[145 127 145 145 145] : k_488
[136  40 154 171 118] : k_281
[107 147 107 147 147] : k_583
dup k_488: 
[145]
q: [136  40 154 171 118]
k_281
q: [107 147 107 147 147]
k_583

[162 148 162  52  52  52] = k_615
[148 153 153 153 148  52] = k_991
[139 139 139 133 174 139] = k_157
[149 139 126 125 100  52] = k_584
dup k_157: 
[139]
q: [149 139 126 125 100  52]
k_584
q: [162 148 162  52  52  52]
k_615
q: [148 153 153 153 148  52]
k_991

[137 145 153 142 106 152 144 164 116 157 156  94 147]  k_990
[153 157 149 192 100 135 157 130 154 132 105  72 153]  k_892
[113 119 170 159 160  76 133 117 126 114 110 179 124]  k_744
[127 115 150 172 144 136 158 133 140 109  96  85 114]  k_790
[109 166 126 108 128 152 128 120  95 102 122 122 160]  k_984
[157 143 115 144  72 115 130 113 145 142 134  52 135]  k_539
[148 131 136  91  88 110  93 130  88 168 193 110 115]  k_869
[124 115  93  95 126 195 130 148 163 137 151 115 100]  k_609
[ 66 186 134 161 134 169 159 138 115  76  87 118 134]  k_154
dup k_154: 
[134]
dup k_539: 
[115]

[152 181 123 171]  k_349
[193 134 184 153]  k_389
[148  58  97 110]  k_801
[149  76 195 195]  k_573
[103 103 103 174]  k_667
[156 156 123 156]  k_956
[185 181 147 185]  k_822
[193 171 171 171]  k_506
[151 157 160 103]  k_655
[185 185 185 185]  k_100
dup k_822: 
[185]
dup k_506: 
[171]
dup k_100: 
[185]
dup k_956: 
[156]
dup k_573: 
[195]
dup k_667: 
[103]

[128 125 124 144 129 110 129] -> k_239
[128 127 125  57 123 137 127] -> k_663
[127 127 121  91 125 131 128] -> k_233
dup k_233: 
[127]
dup k_663: 
[127]

[126 123 114 130  86] = k_921
[125 132 132 132 132] = k_16
[128  57 113 123 119] = k_821
[128 126 126 127 106] = k_325
[128 128  56 126  56] = k_338
[128 140  92 140 140] = k_433
dup k_433: 
[140]
dup k_16: 
[132]
q: [128 140  92 140 140]
k_433
dup k_325: 
[126]
q: [125 132 132 132 132]
k_16

[129 136 125 113 131  82 131 138 128 111 104] = k_81
[122 172 184 101 143  92 111 127  95 198 149] = k_400
[ 84 116  64 148 147 102 162 147 130 113 164] = k_621
[105 150 124 138 146  83 127 177  53 166 191] = k_566
[125  91 206 100 131 198 142  57 184 121  54] = k_174
[179 193 195 104 138 106  85 134  90 202 143] = k_495
[182 127  99 111 105  82 137 115 194  64  42] = k_293
[119 119 146 125 103 119 119 124 104 106 119] = k_905
[102 107 211 112 171 205 151  63  85 132 132] = k_704
dup k_81: 
[131]
dup k_905: 
[119]

[101 130 130 130 132 213 139 128 140 104 128 133 173 117 113 132 135 115
 103 108 108 106] : k_713
[109 121 121  94 121 121 122 149 123 115 121 125 125 127 145 109 121 165
 127  85 121  85] : k_213
[127 106 168 141 125  82 111 108 108 134 150 132 150 138 136 138 154 131
 162 165 133 183] : k_88
[143 155 106 110 126 121 160 135 155 122  90 118  82 144 122 110 108 127
 133  85 122  82] : k_467
[ 88 113  97 146 101 143 133 105 110  78 161 121 123 122 108 145 108 182
  87 120 156 114] : k_672
q: [143 155 106 110 126 121 160 135 155 122  90 118  82 144 122 110 108 127
 133  85 122  82]
k_467
q: [ 88 113  97 146 101 143 133 105 110  78 161 121 123 122 108 145 108 182
  87 120 156 114]
k_672
dup k_672: 
[108]
q: [127 106 168 141 125  82 111 108 108 134 150 132 150 138 136 138 154 131
 162 165 133 183]
k_88
q: [109 121 121  94 121 121 122 149 123 115 121 125 125 127 145 109 121 165
 127  85 121  85]
k_213

[ 55 127 141 152 173 115 127]  k_375
[ 79 127 135 141 173 126 127]  k_662
[125 116 122 121 155 149 168]  k_771
[172 127 110 147 104 127 147]  k_781
[148  94 110 110 138 149 188]  k_636
[125  84 116 160 155 160 208]  k_945
[148 159 135 141 104  92  67]  k_574
[195 138 116 110  69 137 127]  k_624
[125 159 135 152 121  92  67]  k_889
[ 55 138 148 173 190 104 107]  k_486
dup k_375: 
[127]
dup k_945: 
[160]
q: [148  94 110 110 138 149 188]
k_636

[138 118 118 173]  k_453
[138  73 166 173]  k_883
[157 157 157 156]  k_852
[122 149 122 180]  k_864
dup k_852: 
[157]
dup k_453: 
[118]
q: [157 157 157 156]
k_852

